Here is a tiny trained network, its code and every weight. The questions are about switching its units off for an input and a target symbol, where a switched-off unit gives its printed mean instead of its output.

import numpy as np


def w(rows, s, z=0):
    codes = np.array(rows[::2]) - 128.0
    scale = np.full(codes.shape[1], s)
    scale[-1] = z or s
    return codes * scale


def norm(h):
    return h / np.sqrt((h * h).mean(-1, keepdims=True) + 1e-5)


def f(y):
    return np.maximum(y, 0)


def softmax(a):
    e = np.exp(a - a.max(-1, keepdims=True))
    return e / e.sum(-1, keepdims=True)


def log_softmax(a):
    a = a - a.max(-1, keepdims=True)
    return a - np.log(np.exp(a).sum(-1, keepdims=True))


def net(x, mask):
    ids = ['αβγζηλμξπφ'.index(c) for c in x.split()]
    T = len(ids)
    res = E[ids] + P[:T]
    r = norm(res)
    for j in range(2):
        rows = slice(3 * j, 3 * j + 3)
        q, k, v = (r @ M[0][rows].T for M in (Q, K, V))
        z = softmax(np.where(np.tri(T) > 0, q @ k.T / 3**0.5, -1e9)) @ v
        o = O[0][rows]
        res = res + np.where(mask[j], z, o[:, -1]) @ o[:, :-1]
    y = f(norm(res) @ A[0][:, :-1].T + A[0][:, -1])
    res = res + np.where(mask[2:14], y, B[0][:, -1]) @ B[0][:, :-1]
    return log_softmax(norm(res)[-1] @ U[:, :-1].T + U[:, -1])


Q, K, V, O, A, B = {}, {}, {}, {}, {}, {}
E = w([
[174,122,182],'α',
[97,147,123],'β',
[95,253,95],'γ',
[121,137,106],'ζ',
[119,146,108],'η',
[129,146,94],'λ',
[131,152,104],'μ',
[110,127,134],'ξ',
[58,228,161],'π',
[124,151,108],'φ',
],0.026)
P = w([
[138,49,210],'0',
[105,254,51],'1',
[122,210,59],'2',
[119,177,88],'3',
[122,167,92],'4',
[127,155,88],'5',
],0.0075)
Q[0] = w([
[51,114,251],'head 0',
[95,108,236],'head 0',
[201,112,127],'head 0',
[153,183,209],'head 1',
[95,144,120],'head 1',
[29,254,34],'head 1',
],0.0098)
K[0] = w([
[109,233,136],'head 0',
[103,242,117],'head 0',
[185,91,109],'head 0',
[50,160,194],'head 1',
[98,190,127],'head 1',
[166,254,111],'head 1',
],0.0086)
V[0] = w([
[179,249,113],'head 0',
[100,183,176],'head 0',
[55,131,142],'head 0',
[198,118,89],'head 1',
[33,115,154],'head 1',
[133,13,69],'head 1',
],0.012)
O[0] = w([
[87,58,36,164],'head 0',
[15,162,73,148],'head 0',
[2,190,229,142],'head 0',
[140,149,71,122],'head 1',
[73,131,174,118],'head 1',
[160,172,192,2],'head 1',
],0.012,0.0078)
A[0] = w([
[186,129,158,81],'neuron 0',
[56,125,127,196],'neuron 1',
[121,134,114,51],'neuron 2',
[129,157,94,120],'neuron 3',
[149,186,97,144],'neuron 4',
[138,202,254,4],'neuron 5',
[131,140,158,82],'neuron 6',
[109,154,83,55],'neuron 7',
[182,102,63,188],'neuron 8',
[125,168,80,165],'neuron 9',
[86,181,100,92],'neuron 10',
[114,180,101,214],'neuron 11',
],0.017,0.0041)
B[0] = w([
[177,191,138,151],'neuron 0',
[142,209,136,254],'neuron 1',
[116,123,114,133],'neuron 2',
[115,102,146,189],'neuron 3',
[91,127,171,199],'neuron 4',
[125,2,94,210],'neuron 5',
[141,100,92,142],'neuron 6',
[142,116,123,196],'neuron 7',
[145,148,164,244],'neuron 8',
[115,163,154,239],'neuron 9',
[125,148,139,232],'neuron 10',
[128,102,148,248],'neuron 11',
],0.016,0.008)
U = w([
[211,122,6,131],'α',
[53,71,214,92],'β',
[70,126,58,60],'γ',
[74,87,202,117],'ζ',
[180,181,204,156],'η',
[125,184,177,113],'λ',
[88,130,23,76],'μ',
[158,51,204,254],'ξ',
[39,139,138,97],'π',
[245,201,165,169],'φ',
],0.014,0.0048)

Each question gives the input, a string of symbols that net reads in full, and the target symbol t.
The units are the heads (3 rows each of Q, K, V and O) and the neurons (one row each of A and B). Each row of codes is followed by its name. A weight is (code - 128) times the scale printed after its matrix; where a second scale follows, it is the last column's (O, A, B and U).
mask holds one flag per unit, heads first, then neurons. A switched-off unit (its flag False) gives its mean, the last column of its rows in O or B, instead of its output. The means were averaged over made-up inputs and are rounded, as every weight is.
A unit's drop is (log p(t) with every unit on - log p(t) with that unit switched off) / (log p(t) with every unit on - log p(t) with every unit switched off).
The circuit of an input: a set's keep is (log p(t) with only the set's units on - log p(t) with every unit switched off) / (log p(t) with every unit on - log p(t) with every unit switched off). Starting from the 12 units with the biggest drops (on a tie, the unit counted first), units are removed one at a time, each time the one whose removal leaves the highest keep (on an exact tie, the one counted first), for as long as the keep stays at least 0.8.
units of the circuit, in order: the units of the circuit, biggest drop first
unit that matters most: the unit with the biggest drop
k most important neurons: the k neurons with the biggest drops, biggest first
heads that matter: for each layer, one digit per head in row order, 1 if its drop is at least 0.15 and else 0, layers parted by /
drop when u is switched off: that unit's drop, to one decimal
input λ λ φ α, target φ: heads that matter -> 01
input α η γ η ζ, target η: units of the circuit, in order -> (neuron 8; head 0)
input λ β α, target φ: units of the circuit, in order -> (head 0; neuron 5)
input μ λ β, target μ: heads that matter -> 10
input ζ π α ζ μ η, target ξ: heads that matter -> 10
input φ β φ γ μ α, target π: units of the circuit, in order -> (head 0; neuron 5)
input η ζ η γ μ, target β: units of the circuit, in order -> (head 0; neuron 5)
input ζ ζ ζ μ φ, target ξ: unit that matters most -> head 0
input α λ β γ μ, target η: 2 most important neurons -> (neuron 5; neuron 8)
input α ζ λ μ η, target η: 2 most important neurons -> (neuron 5; neuron 8)
input λ α π η, target φ: 2 most important neurons -> (neuron 8; neuron 5)
input ζ ζ η π γ μ, target ξ: drop when head 0 is switched off -> 0.8
input μ γ ζ, target α: drop when head 0 is switched off -> 1.4
input μ φ μ μ ξ, target μ: drop when neuron 5 is switched off -> -0.1
input ζ φ μ π λ ζ, target ξ: drop when neuron 1 is switched off -> 0.0
input λ γ γ μ η, target φ: units of the circuit, in order -> (head 0)
